Below is a small trained network, with its code and all its weights. Each question gives an input and a class and asks what happens when units are switched off, that is, made to give their printed mean instead of their output.

import numpy as np


def w(rows, s, z=0):
    codes = np.array(rows[::2]) - 128.0
    scale = np.full(codes.shape[1], s)
    scale[-1] = z or s
    return codes * scale


def f(y):
    return np.maximum(y, 0)


def log_softmax(a):
    a = a - a.max(-1, keepdims=True)
    return a - np.log(np.exp(a).sum(-1, keepdims=True))


def net(x, mask):
    res = np.array(x, float).reshape(1, 4) / 4 @ E
    y = f(res @ A[0][:, :-1].T + A[0][:, -1])
    res = res + np.where(mask, y, B[0][:, -1]) @ B[0][:, :-1]
    return log_softmax(res[-1] @ U[:, :-1].T + U[:, -1])


A, B = {}, {}
E = w([
[111,184,70,176,216,94,85],'x0',
[150,83,193,248,131,126,162],'x1',
[41,112,110,165,73,128,109],'x2',
[163,61,52,125,156,154,115],'x3',
],0.014)
A[0] = w([
[146,52,170,112,65,147,141,126],'neuron 1',
[171,13,39,152,134,159,123,53],'neuron 2',
[152,70,196,112,92,143,126,231],'neuron 3',
[129,159,186,119,89,117,120,78],'neuron 4',
[34,120,149,163,96,147,105,130],'neuron 5',
[130,148,108,219,178,122,104,141],'neuron 6',
[162,72,185,251,141,123,137,98],'neuron 7',
[99,219,206,136,126,136,139,104],'neuron 8',
[122,189,171,138,114,114,140,3],'neuron 9',
[112,185,127,172,183,113,101,102],'neuron 10',
[234,158,193,99,198,134,146,141],'neuron 11',
[110,161,90,45,113,121,106,148],'neuron 12',
[53,83,84,156,107,120,132,149],'neuron 13',
],0.015,0.0039)
B[0] = w([
[188,124,15,104,173,142,189,222],'neuron 1',
[110,61,227,128,207,23,70,252],'neuron 2',
[142,228,98,132,206,102,190,216],'neuron 3',
[139,65,128,115,177,94,137,167],'neuron 4',
[159,177,135,219,69,80,119,204],'neuron 5',
[183,186,76,107,176,129,223,213],'neuron 6',
[10,158,151,28,62,215,63,250],'neuron 7',
[120,97,198,121,222,71,38,193],'neuron 8',
[128,6,110,77,148,81,104,161],'neuron 9',
[173,97,60,96,170,129,209,195],'neuron 10',
[146,164,87,227,12,76,84,217],'neuron 11',
[48,175,131,66,98,200,129,225],'neuron 12',
[198,154,104,169,58,103,96,203],'neuron 13',
],0.014,0.018)
U = w([
[20,193,101,19,87,199,88,143],'0',
[204,190,61,80,201,135,208,128],'1',
[149,57,190,102,206,54,37,187],'2',
[206,192,93,198,3,84,55,145],'3',
[138,216,118,101,146,141,127,253],'4',
[195,74,199,149,153,155,162,52],'5',
[204,168,221,182,141,230,132,62],'6',
[123,76,136,159,125,223,194,40],'7',
],0.0075,0.0063)

Each question gives the input, the list of numbers given to net, and the class t.
The units are the neurons (one row each of A and B). Each row of codes is followed by its name. A weight is (code - 128) times the scale printed after its matrix; where a second scale follows, it is the last column's (A, B and U).
mask holds one flag per neuron, in row order. A switched-off neuron (its flag False) gives its mean, the last column of its row in B, instead of its output. The means were averaged over made-up inputs and are rounded, as every weight is.
A unit's drop is (log p(t) with every unit on - log p(t) with that unit switched off) / (log p(t) with every unit on - log p(t) with every unit switched off).
The circuit of an input: a set's keep is (log p(t) with only the set's units on - log p(t) with every unit switched off) / (log p(t) with every unit on - log p(t) with every unit switched off). Starting from the 12 units with the biggest drops (on a tie, the unit counted first), units are removed one at a time, each time the one whose removal leaves the highest keep (on an exact tie, the one counted first), for as long as the keep stays at least 0.8.
units of the circuit, in order: the units of the circuit, biggest drop first
unit that matters most: the unit with the biggest drop
top k neurons: the k neurons with the biggest drops, biggest first
drop of u: that unit's drop, to one decimal
input [-6,5,-2,-6], class 1: units of the circuit, in order	neuron 1
input [6,3,6,-5], class 1: top 4 neurons	neuron 6; neuron 10; neuron 11; neuron 2
input [8,2,-3,-7], class 1: top 3 neurons	neuron 6; neuron 10; neuron 2
input [7,5,5,3], class 1: top 2 neurons	neuron 6; neuron 10
input [8,8,-3,-3], class 0: top 2 neurons	neuron 7; neuron 1
input [7,-7,-8,-2], class 3: top 2 neurons	neuron 11; neuron 7
input [-1,5,-7,-7], class 2: top 3 neurons	neuron 8; neuron 9; neuron 4
input [-6,-3,3,8], class 2: top 2 neurons	neuron 2; neuron 6
input [6,4,-7,-4], class 3: top 2 neurons	neuron 11; neuron 1
input [-8,-1,6,6], class 1: top 2 neurons	neuron 1; neuron 3
input [3,3,-5,-3], class 3: top 2 neurons	neuron 11; neuron 2
input [-2,5,-8,7], class 3: top 2 neurons	neuron 11; neuron 8
input [-8,5,-8,-7], class 1: top 3 neurons	neuron 3; neuron 1; neuron 2
input [5,-1,8,-5], class 3: unit that matters most	neuron 5
input [8,6,8,-5], class 1: drop of neuron 7	-0.1
input [-4,0,2,-1], class 1: drop of neuron 11	0.1
input [4,-4,-5,-2], class 3: drop of neuron 9	0.0
